Here is a tiny trained network, its code and every weight. The questions are about switching its units off for an input and a class, where a switched-off unit gives its printed mean instead of its output.

import numpy as np


def w(rows, s, z=0):
    codes = np.array(rows[::2]) - 128.0
    scale = np.full(codes.shape[1], s)
    scale[-1] = z or s
    return codes * scale


def norm(h):
    return h / np.sqrt((h * h).mean(-1, keepdims=True) + 1e-5)


def f(y):
    return np.maximum(y, 0)


def log_softmax(a):
    a = a - a.max(-1, keepdims=True)
    return a - np.log(np.exp(a).sum(-1, keepdims=True))


def net(x, mask):
    res = np.array(x, float).reshape(1, 7) / 4 @ E
    u = 0
    for l in range(3):
        y = f(norm(res) @ A[l][:, :-1].T + A[l][:, -1])
        res = res + np.where(mask[u : u + 9], y, B[l][:, -1]) @ B[l][:, :-1]
        u += 9
    return log_softmax(norm(res)[-1] @ U[:, :-1].T + U[:, -1])


A, B = {}, {}
E = w([
[255,135,162,220,128,88,71,61,191,110,107,97],'x0',
[140,149,208,143,57,186,65,208,197,166,178,119],'x1',
[36,163,132,227,130,94,168,127,208,198,96,128],'x2',
[14,117,35,149,186,212,67,52,144,106,124,199],'x3',
[137,206,190,137,172,190,111,165,78,85,193,84],'x4',
[160,92,139,23,131,188,38,173,49,74,66,82],'x5',
[185,140,114,90,188,119,141,190,199,97,213,189],'x6',
],0.0072)
A[0] = w([
[81,133,42,133,160,70,159,72,138,144,98,120,37],'L0N0',
[160,156,130,168,138,66,184,130,58,130,147,100,156],'L0N1',
[109,152,93,160,134,155,159,168,133,169,121,153,5],'L0N2',
[99,100,1,97,105,125,170,125,114,85,106,142,110],'L0N3',
[138,118,147,217,105,117,118,68,138,71,160,103,157],'L0N4',
[109,212,150,123,118,178,139,91,163,165,214,185,204],'L0N5',
[162,145,108,180,115,90,143,114,136,187,117,171,28],'L0N6',
[92,193,142,93,134,193,141,153,52,69,139,95,152],'L0N7',
[108,100,118,75,151,108,134,227,172,115,131,124,185],'L0N8',
],0.0086,0.0029)
B[0] = w([
[124,63,150,74,154,96,108,121,65,152,157,114,214],'L0N0',
[136,204,135,86,152,83,121,120,129,163,143,81,226],'L0N1',
[169,60,121,117,101,190,99,139,175,32,138,168,162],'L0N2',
[86,113,46,102,137,96,125,51,68,156,139,254,217],'L0N3',
[99,150,187,161,118,144,106,113,101,126,114,237,231],'L0N4',
[136,168,98,221,76,61,177,142,176,78,56,79,251],'L0N5',
[84,66,141,104,212,178,172,159,219,128,149,110,193],'L0N6',
[97,161,130,105,174,69,113,145,186,168,185,6,255],'L0N7',
[189,60,116,130,154,77,109,148,112,116,187,80,222],'L0N8',
],0.0087,0.0059)
A[1] = w([
[148,128,89,151,149,143,157,150,81,96,81,55,121],'L1N0',
[105,122,153,178,143,83,103,96,130,183,86,120,197],'L1N1',
[129,98,82,49,118,85,131,135,134,142,201,178,183],'L1N2',
[77,80,100,34,181,202,136,111,132,140,133,179,2],'L1N3',
[91,92,150,69,52,115,112,155,78,145,109,128,170],'L1N4',
[89,104,1,44,121,82,135,62,80,94,113,144,229],'L1N5',
[158,115,211,139,27,171,127,138,154,90,142,199,35],'L1N6',
[68,130,76,167,127,121,134,132,131,154,101,193,176],'L1N7',
[226,161,154,89,106,122,69,63,141,106,66,148,208],'L1N8',
],0.0089,0.0026)
B[1] = w([
[163,210,83,166,181,160,147,147,252,165,164,148,156],'L1N0',
[75,173,169,102,77,160,48,150,97,99,99,106,210],'L1N1',
[135,110,169,142,163,130,104,130,66,158,111,77,214],'L1N2',
[158,105,43,136,118,66,180,118,95,254,143,68,176],'L1N3',
[197,101,103,131,153,147,126,81,97,142,121,90,176],'L1N4',
[165,126,34,207,143,104,96,14,133,215,13,159,254],'L1N5',
[175,165,79,192,34,134,137,85,119,157,131,220,163],'L1N6',
[145,85,158,84,135,168,151,76,60,103,98,183,198],'L1N7',
[215,152,92,126,2,176,75,221,115,115,60,193,190],'L1N8',
],0.0083,0.0092)
A[2] = w([
[231,104,168,95,162,189,61,105,104,99,116,36,224],'L2N0',
[55,79,189,133,170,158,194,110,101,91,160,202,175],'L2N1',
[222,97,122,76,165,96,155,235,141,100,210,154,152],'L2N2',
[185,200,187,153,185,46,191,157,101,136,112,152,191],'L2N3',
[223,54,116,132,144,80,196,184,95,117,166,121,46],'L2N4',
[71,67,95,166,149,161,218,59,185,69,118,200,58],'L2N5',
[224,73,122,117,28,147,3,254,107,137,161,85,173],'L2N6',
[147,210,127,46,150,123,78,182,49,68,184,146,250],'L2N7',
[97,111,167,48,142,65,146,124,101,82,97,59,22],'L2N8',
],0.0067,0.0019)
B[2] = w([
[37,45,190,148,69,168,175,132,140,68,182,254,215],'L2N0',
[187,173,105,130,101,172,88,209,131,4,106,79,146],'L2N1',
[60,155,174,59,213,217,119,21,116,108,124,119,196],'L2N2',
[16,98,93,11,161,154,150,147,166,140,205,54,202],'L2N3',
[115,60,199,101,98,189,130,159,71,10,158,136,175],'L2N4',
[211,154,113,150,87,151,98,236,119,113,133,117,176],'L2N5',
[139,62,151,147,115,129,64,72,70,70,54,213,253],'L2N6',
[53,98,196,102,182,96,236,108,172,192,183,62,185],'L2N7',
[105,242,108,183,135,186,137,129,166,130,143,112,156],'L2N8',
],0.0083,0.0082)
U = w([
[139,79,45,98,206,40,123,65,48,221,75,108,5],'0',
[89,228,154,115,166,103,182,214,216,136,197,34,177],'1',
[76,76,249,78,142,192,82,102,87,43,151,163,145],'2',
[220,163,92,196,41,134,76,173,128,77,74,237,122],'3',
],0.011,0.0022)

Each question gives the input, the list of numbers given to net, and the class t.
The units are the neurons (one row each of A and B). Each row of codes is followed by its name. A weight is (code - 128) times the scale printed after its matrix; where a second scale follows, it is the last column's (A, B and U).
mask holds one flag per neuron, layer by layer. A switched-off neuron (its flag False) gives its mean, the last column of its row in B, instead of its output. The means were averaged over made-up inputs and are rounded, as every weight is.
A unit's drop is (log p(t) with every unit on - log p(t) with that unit switched off) / (log p(t) with every unit on - log p(t) with every unit switched off).
The circuit of an input: a set's keep is (log p(t) with only the set's units on - log p(t) with every unit switched off) / (log p(t) with every unit on - log p(t) with every unit switched off). Starting from the 12 units with the biggest drops (on a tie, the unit counted first), units are removed one at a time, each time the one whose removal leaves the highest keep (on an exact tie, the one counted first), for as long as the keep stays at least 0.8.
units of the circuit, in order: the units of the circuit, biggest drop first
k most important neurons: the k neurons with the biggest drops, biggest first
k most important neurons of layer l: the k neurons of layer l with the biggest drops, biggest first
drop of u: that unit's drop, to one decimal
input [-5,7,1,3,-5,6,4], class 0: units of the circuit, in order -> (L1N3)
input [-7,1,-1,8,6,-8,5], class 3: units of the circuit, in order -> (L0N5; L2N5)
input [2,-8,-6,0,7,8,-4], class 0: 2 most important neurons of layer 2 -> (L2N4; L2N2)
input [-6,2,1,2,2,-6,4], class 3: 4 most important neurons -> (L0N5; L0N2; L0N1; L0N7)
input [5,4,6,6,-6,3,-5], class 2: 4 most important neurons -> (L1N1; L1N5; L0N3; L0N0)
input [-6,2,8,4,1,-7,7], class 3: 3 most important neurons of layer 0 -> (L0N7; L0N2; L0N5)
input [7,-4,8,5,-6,-3,8], class 3: 2 most important neurons of layer 2 -> (L2N5; L2N1)
input [8,-4,-2,-1,6,0,-4], class 2: 4 most important neurons -> (L1N5; L0N1; L2N7; L0N5)
input [8,-7,-4,8,3,-4,6], class 3: 3 most important neurons of layer 0 -> (L0N4; L0N7; L0N5)
input [0,-5,-7,-8,-2,1,0], class 2: 2 most important neurons of layer 0 -> (L0N3; L0N5)
input [4,3,7,-8,-8,0,1], class 1: 2 most important neurons -> (L0N6; L1N8)
input [4,-1,2,2,-1,-8,3], class 3: 4 most important neurons of layer 2 -> (L2N5; L2N7; L2N1; L2N2)
input [-8,6,-5,-7,6,-3,5], class 1: 2 most important neurons -> (L0N7; L0N5)
input [-6,4,0,-7,7,0,-2], class 1: units of the circuit, in order -> (L0N7)
input [7,-3,2,4,-1,-2,1], class 3: 3 most important neurons -> (L0N7; L2N5; L2N1)
input [8,1,7,8,-2,5,-5], class 2: 2 most important neurons of layer 1 -> (L1N1; L1N5)
input [4,-5,-7,-5,4,-3,-1], class 2: drop of L1N8 -> 0.4
input [2,4,-8,2,-4,-3,0], class 3: drop of L1N2 -> 0.0
input [-3,4,2,-3,7,2,0], class 1: drop of L0N7 -> 0.1
input [7,-2,3,-5,4,-2,7], class 1: units of the circuit, in order -> (L2N3)
